Below are the code and all the weights of a small trained network. Each question names an input and a class and asks about switching units off, where a switched-off unit gives its printed mean instead of its output.

import numpy as np


def w(rows, s, z=0):
    codes = np.array(rows[::2]) - 128.0
    scale = np.full(codes.shape[1], s)
    scale[-1] = z or s
    return codes * scale


def f(y):
    return np.maximum(y, 0)


def log_softmax(a):
    a = a - a.max(-1, keepdims=True)
    return a - np.log(np.exp(a).sum(-1, keepdims=True))


def net(x, mask):
    res = np.array(x, float).reshape(1, 4) / 4 @ E
    y = f(res @ A[0][:, :-1].T + A[0][:, -1])
    res = res + np.where(mask, y, B[0][:, -1]) @ B[0][:, :-1]
    return log_softmax(res[-1] @ U[:, :-1].T + U[:, -1])


A, B = {}, {}
E = w([
[175,58,159,150,177,69,190],'x0',
[194,184,1,52,125,148,188],'x1',
[34,23,50,138,146,60,218],'x2',
[191,156,85,204,96,94,223],'x3',
],0.0092)
A[0] = w([
[65,75,171,119,108,151,78,39],'n0',
[196,168,173,157,137,133,89,5],'n1',
[100,71,214,185,63,108,78,33],'n2',
[92,115,164,217,101,187,124,18],'n3',
[219,159,186,161,194,158,46,42],'n4',
[153,125,165,145,217,88,137,115],'n5',
[53,150,198,175,192,113,127,50],'n6',
[44,81,105,162,172,145,177,64],'n7',
[129,99,159,56,218,137,57,12],'n8',
[190,145,143,149,174,74,190,175],'n9',
[67,84,129,64,140,121,74,96],'n10',
[188,112,172,67,254,55,155,128],'n11',
],0.0081,0.0024)
B[0] = w([
[98,106,184,100,116,59,174,232],'n0',
[185,89,102,211,40,136,153,203],'n1',
[52,86,114,2,77,147,151,253],'n2',
[114,128,197,95,73,128,162,190],'n3',
[209,80,54,149,143,119,109,246],'n4',
[43,168,210,182,110,196,99,187],'n5',
[155,102,105,37,67,165,174,221],'n6',
[130,65,87,195,112,86,63,235],'n7',
[178,160,201,182,151,51,171,223],'n8',
[70,194,156,133,174,124,175,242],'n9',
[161,145,201,196,206,76,72,232],'n10',
[36,131,184,127,126,181,182,218],'n11',
],0.0079,0.0063)
U = w([
[112,172,127,190,177,66,120,249],'0',
[83,132,66,42,136,161,171,96],'1',
[164,41,52,253,162,78,79,5],'2',
[35,203,125,173,171,182,113,121],'3',
],0.007,0.0025)

Each question gives the input, the list of numbers given to net, and the class t.
The units are the neurons (one row each of A and B). Each row of codes is followed by its name. A weight is (code - 128) times the scale printed after its matrix; where a second scale follows, it is the last column's (A, B and U).
mask holds one flag per neuron, in row order. A switched-off neuron (its flag False) gives its mean, the last column of its row in B, instead of its output. The means were averaged over made-up inputs and are rounded, as every weight is.
A unit's drop is (log p(t) with every unit on - log p(t) with that unit switched off) / (log p(t) with every unit on - log p(t) with every unit switched off).
The circuit of an input: a set's keep is (log p(t) with only the set's units on - log p(t) with every unit switched off) / (log p(t) with every unit on - log p(t) with every unit switched off). Starting from all 12 units, units are removed one at a time, each time the one whose removal leaves the highest keep (on an exact tie, the one counted first), for as long as the keep stays at least 0.8.
circuit, biggest first: the units of the circuit, biggest drop first
unit that matters most: the unit with the biggest drop
top k neurons: the k neurons with the biggest drops, biggest first
drop of u: that unit's drop, to one decimal
input [0,-4,-2,-3], class 1: circuit, biggest first : n2, n6
input [-6,7,-4,-7], class 0: unit that matters most : n8
input [-1,6,7,0], class 2: circuit, biggest first : n7, n2
input [7,5,-3,-6], class 3: top 4 neurons : n11, n5, n7, n0
input [-5,-2,-8,7], class 2: circuit, biggest first : n4, n1
input [-6,-3,3,-8], class 0: circuit, biggest first : n10, n8
input [1,-5,4,1], class 1: circuit, biggest first : n2, n6
input [-3,-5,4,-1], class 1: circuit, biggest first : n2, n6
input [6,-5,4,1], class 3: top 2 neurons : n5, n11
input [7,-2,-4,3], class 3: top 3 neurons : n5, n11, n9
input [-4,-6,-7,4], class 2: top 2 neurons : n4, n1
input [7,5,3,-7], class 0: top 4 neurons : n8, n2, n10, n6
input [-6,7,7,-7], class 0: circuit, biggest first : n10, n2
input [5,-4,4,-1], class 3: circuit, biggest first : n5, n11
input [-4,2,7,-4], class 2: unit that matters most : n7
input [3,-5,-7,0], class 2: top 3 neurons : n4, n1, n9
input [8,-1,7,4], class 3: circuit, biggest first : n11, n5
input [-8,-3,3,-8], class 0: top 3 neurons : n10, n8, n0
input [-2,-2,6,-3], class 2: top 2 neurons : n7, n9
input [5,-7,-2,-3], class 1: circuit, biggest first : n2
input [4,8,-6,-8], class 0: top 2 neurons : n8, n2
input [5,4,2,4], class 3: top 2 neurons : n9, n11
input [-3,-6,1,-1], class 1: drop of n2 : 0.4
input [-3,4,7,-6], class 2: drop of n9 : 0.1
input [7,-3,3,-2], class 3: drop of n11 : 0.3
input [2,4,-8,5], class 2: drop of n9 : -0.1
input [1,-7,2,-6], class 1: unit that matters most : n2
